Below is a small trained network, with its code and all its weights. Each question gives an input and a target symbol and asks what happens when units are switched off, that is, made to give their printed mean instead of their output.

import numpy as np


def w(rows, s, z=0):
    codes = np.array(rows[::2]) - 128.0
    scale = np.full(codes.shape[1], s)
    scale[-1] = z or s
    return codes * scale


def norm(h):
    return h / np.sqrt((h * h).mean(-1, keepdims=True) + 1e-5)


def f(y):
    return np.maximum(y, 0)


def softmax(a):
    e = np.exp(a - a.max(-1, keepdims=True))
    return e / e.sum(-1, keepdims=True)


def log_softmax(a):
    a = a - a.max(-1, keepdims=True)
    return a - np.log(np.exp(a).sum(-1, keepdims=True))


def net(x, mask):
    ids = ['Φβεηλξστ'.index(c) for c in x.split()]
    T = len(ids)
    res = E[ids] + P[:T]
    q, k, v = (norm(res) @ M[0].T for M in (Q, K, V))
    z = softmax(np.where(np.tri(T) > 0, q @ k.T / 2**0.5, -1e9)) @ v
    res = res + np.where(mask[0], z, O[0][:, -1]) @ O[0][:, :-1]
    y = f(norm(res) @ A[0][:, :-1].T + A[0][:, -1])
    res = res + np.where(mask[1:9], y, B[0][:, -1]) @ B[0][:, :-1]
    return log_softmax(norm(res)[-1] @ U[:, :-1].T + U[:, -1])


Q, K, V, O, A, B = {}, {}, {}, {}, {}, {}
E = w([
[121,178,106,139,131,77],'Φ',
[100,105,92,191,206,169],'β',
[87,88,155,107,189,253],'ε',
[151,146,127,73,179,153],'η',
[108,123,190,186,129,180],'λ',
[10,136,123,127,5,190],'ξ',
[124,150,191,148,117,115],'σ',
[119,103,174,92,172,115],'τ',
],0.0047)
P = w([
[134,155,110,117,42,200],'0',
[109,152,167,124,164,146],'1',
[87,140,174,118,165,138],'2',
[59,141,160,123,158,129],'3',
[73,116,170,134,167,117],'4',
[84,98,198,146,203,81],'5',
[110,124,245,118,222,2],'6',
],0.0022)
Q[0] = w([
[8,166,191,143,177,165],'h0',
[252,56,55,149,72,111],'h0',
],0.023)
K[0] = w([
[131,147,93,104,9,220],'h0',
[138,176,186,162,250,116],'h0',
],0.018)
V[0] = w([
[123,205,111,177,63,30],'h0',
[109,142,18,245,150,196],'h0',
],0.011)
O[0] = w([
[143,72,191,206,58,140,2],'h0',
[207,3,73,112,128,98,125],'h0',
],0.0065,0.0053)
A[0] = w([
[233,107,80,126,147,163,29],'n0',
[119,248,206,139,24,230,5],'n1',
[111,112,79,38,149,20,136],'n2',
[144,114,80,195,38,10,71],'n3',
[67,254,140,147,153,171,132],'n4',
[184,156,62,51,184,147,187],'n5',
[75,203,38,12,130,101,29],'n6',
[76,68,157,118,98,14,101],'n7',
],0.007,0.0017)
B[0] = w([
[110,197,131,104,120,128,180],'n0',
[41,84,24,202,150,88,229],'n1',
[112,159,121,128,86,207,217],'n2',
[95,176,189,85,174,112,164],'n3',
[178,120,153,8,52,148,254],'n4',
[136,181,159,184,69,92,230],'n5',
[142,18,146,193,217,128,224],'n6',
[150,141,76,139,137,40,181],'n7',
],0.012,0.0061)
U = w([
[37,198,142,19,183,123,142],'Φ',
[162,145,81,220,245,159,112],'β',
[203,71,224,69,136,191,163],'ε',
[154,242,126,196,27,165,158],'η',
[151,53,254,213,49,84,109],'λ',
[16,59,58,180,52,100,134],'ξ',
[135,129,184,111,148,41,4],'σ',
[229,68,22,62,99,103,150],'τ',
],0.008,0.0025)

Each question gives the input, a string of symbols that net reads in full, and the target symbol t.
The units are the heads (2 rows each of Q, K, V and O) and the neurons (one row each of A and B). Each row of codes is followed by its name. A weight is (code - 128) times the scale printed after its matrix; where a second scale follows, it is the last column's (O, A, B and U).
mask holds one flag per unit, heads first, then neurons. A switched-off unit (its flag False) gives its mean, the last column of its rows in O or B, instead of its output. The means were averaged over made-up inputs and are rounded, as every weight is.
A unit's drop is (log p(t) with every unit on - log p(t) with that unit switched off) / (log p(t) with every unit on - log p(t) with every unit switched off).
The circuit of an input: a set's keep is (log p(t) with only the set's units on - log p(t) with every unit switched off) / (log p(t) with every unit on - log p(t) with every unit switched off). Starting from all 9 units, units are removed one at a time, each time the one whose removal leaves the highest keep (on an exact tie, the one counted first), for as long as the keep stays at least 0.8.
circuit, biggest first: the units of the circuit, biggest drop first
unit that matters most: the unit with the biggest drop
k most important neurons: the k neurons with the biggest drops, biggest first
drop of u: that unit's drop, to one decimal
input β β Φ ε, target τ: unit that matters most : h0
input η λ σ, target ε: circuit, biggest first : n6, n4
input ξ τ σ β λ, target λ: 2 most important neurons : n1, n4
input τ τ τ ξ β, target β: circuit, biggest first : n4, h0, n5, n1
input τ ε ε σ ξ η, target η: circuit, biggest first : h0, n6, n1, n4
input λ τ β, target η: 2 most important neurons : n1, n5
input λ τ σ η τ τ, target η: circuit, biggest first : n2, n5
input ε σ λ ε ε τ, target β: 2 most important neurons : n6, n4
input λ β ε ε, target η: 2 most important neurons : n5, n1
input Φ λ β σ ξ β ε, target ε: 3 most important neurons : n1, n5, n6
input β τ λ τ, target τ: drop of h0 : 1.6
input τ β τ σ σ λ, target Φ: drop of n4 : 0.3
input τ λ τ η σ, target Φ: drop of n1 : 0.1
